Here is a tiny trained network, its code and every weight. The questions are about switching its units off for an input and a class, where a switched-off unit gives its printed mean instead of its output.

import numpy as np


def w(rows, s, z=0):
    codes = np.array(rows[::2]) - 128.0
    scale = np.full(codes.shape[1], s)
    scale[-1] = z or s
    return codes * scale


def norm(h):
    return h / np.sqrt((h * h).mean(-1, keepdims=True) + 1e-5)


def f(y):
    return np.maximum(y, 0)


def log_softmax(a):
    a = a - a.max(-1, keepdims=True)
    return a - np.log(np.exp(a).sum(-1, keepdims=True))


def net(x, mask):
    res = np.array(x, float).reshape(1, 5) / 4 @ E
    u = 0
    for l in range(2):
        y = f(norm(res) @ A[l][:, :-1].T + A[l][:, -1])
        res = res + np.where(mask[u : u + 4], y, B[l][:, -1]) @ B[l][:, :-1]
        u += 4
    return log_softmax(norm(res)[-1] @ U[:, :-1].T + U[:, -1])


A, B = {}, {}
E = w([
[87,145,59,101,126,237,204,61,4,84,79],'x0',
[102,149,119,128,79,121,131,165,91,139,135],'x1',
[49,101,142,84,75,174,11,55,189,181,158],'x2',
[150,168,143,114,143,140,93,142,102,131,108],'x3',
[116,206,113,124,143,225,116,198,245,39,233],'x4',
],0.011)
A[0] = w([
[134,179,142,125,137,180,133,191,200,64,204,135],'0.n0',
[73,93,65,79,135,193,75,49,104,156,99,72],'0.n1',
[134,169,55,92,159,164,254,121,107,110,49,110],'0.n2',
[93,177,52,105,148,249,153,134,132,30,162,1],'0.n3',
],0.0096,0.0083)
B[0] = w([
[105,142,76,127,139,36,77,152,92,85,170,255],'0.n0',
[113,125,176,163,78,195,137,101,102,70,192,208],'0.n1',
[110,141,87,179,193,143,66,129,152,172,168,233],'0.n2',
[186,65,205,104,99,73,146,125,173,247,41,217],'0.n3',
],0.013,0.01)
A[1] = w([
[122,120,181,46,54,132,108,87,200,181,84,17],'1.n0',
[184,142,135,138,167,73,185,212,183,194,95,153],'1.n1',
[124,70,244,39,53,142,142,109,177,172,114,95],'1.n2',
[135,148,49,138,199,158,246,128,54,135,56,2],'1.n3',
],0.011,0.0055)
B[1] = w([
[180,187,116,198,230,24,106,172,106,61,156,184],'1.n0',
[102,99,208,154,29,246,227,54,78,105,79,251],'1.n1',
[218,158,75,104,167,125,185,184,113,68,104,214],'1.n2',
[48,145,79,27,117,105,80,127,230,162,176,173],'1.n3',
],0.011)
U = w([
[141,119,152,128,69,187,194,71,63,155,90,13],'0',
[201,160,128,168,148,67,152,199,102,51,147,193],'1',
[84,140,82,95,142,117,4,124,183,219,167,254],'2',
],0.015,0.00053)

Each question gives the input, the list of numbers given to net, and the class t.
The units are the neurons (one row each of A and B). Each row of codes is followed by its name. A weight is (code - 128) times the scale printed after its matrix; where a second scale follows, it is the last column's (A, B and U).
mask holds one flag per neuron, layer by layer. A switched-off neuron (its flag False) gives its mean, the last column of its row in B, instead of its output. The means were averaged over made-up inputs and are rounded, as every weight is.
A unit's drop is (log p(t) with every unit on - log p(t) with that unit switched off) / (log p(t) with every unit on - log p(t) with every unit switched off).
The circuit of an input: a set's keep is (log p(t) with only the set's units on - log p(t) with every unit switched off) / (log p(t) with every unit on - log p(t) with every unit switched off). Starting from all 8 units, units are removed one at a time, each time the one whose removal leaves the highest keep (on an exact tie, the one counted first), for as long as the keep stays at least 0.8.
units of the circuit, in order: the units of the circuit, biggest drop first
k most important neurons: the k neurons with the biggest drops, biggest first
k most important neurons of layer l: the k neurons of layer l with the biggest drops, biggest first
drop of u: that unit's drop, to one decimal
input [1,-7,0,5,-5], class 2: units of the circuit, in order	[1.n1]
input [5,-8,2,-1,1], class 1: 2 most important neurons	[0.n3; 1.n1]
input [1,-7,-8,0,-6], class 2: 4 most important neurons	[1.n3; 0.n3; 0.n2; 1.n2]
input [-7,-6,1,0,-4], class 1: 4 most important neurons	[0.n2; 1.n0; 0.n0; 1.n2]
input [-2,-4,-1,2,0], class 0: 2 most important neurons of layer 0	[0.n1; 0.n2]
input [2,3,8,-2,-1], class 0: 2 most important neurons	[0.n1; 0.n3]
input [0,-3,5,-2,-7], class 1: 3 most important neurons of layer 1	[1.n1; 1.n2; 1.n0]
input [-5,-1,7,5,-1], class 1: 2 most important neurons	[0.n2; 0.n0]
input [1,5,-6,-2,0], class 2: 2 most important neurons	[0.n3; 1.n3]
input [3,-1,0,0,-1], class 2: 2 most important neurons	[0.n2; 1.n1]
input [8,-1,0,-3,-3], class 2: 2 most important neurons of layer 1	[1.n1; 1.n3]
input [-2,1,8,-5,-2], class 1: 2 most important neurons of layer 0	[0.n2; 0.n0]
input [-2,-4,-1,8,-6], class 0: drop of 0.n3	0.1
input [8,-8,3,2,6], class 1: drop of 0.n3	1.2
input [6,1,-8,-7,5], class 0: drop of 0.n1	0.0
input [6,-1,-3,-7,-8], class 2: drop of 1.n3	0.3
input [6,7,-5,8,-1], class 2: units of the circuit, in order	[1.n3]
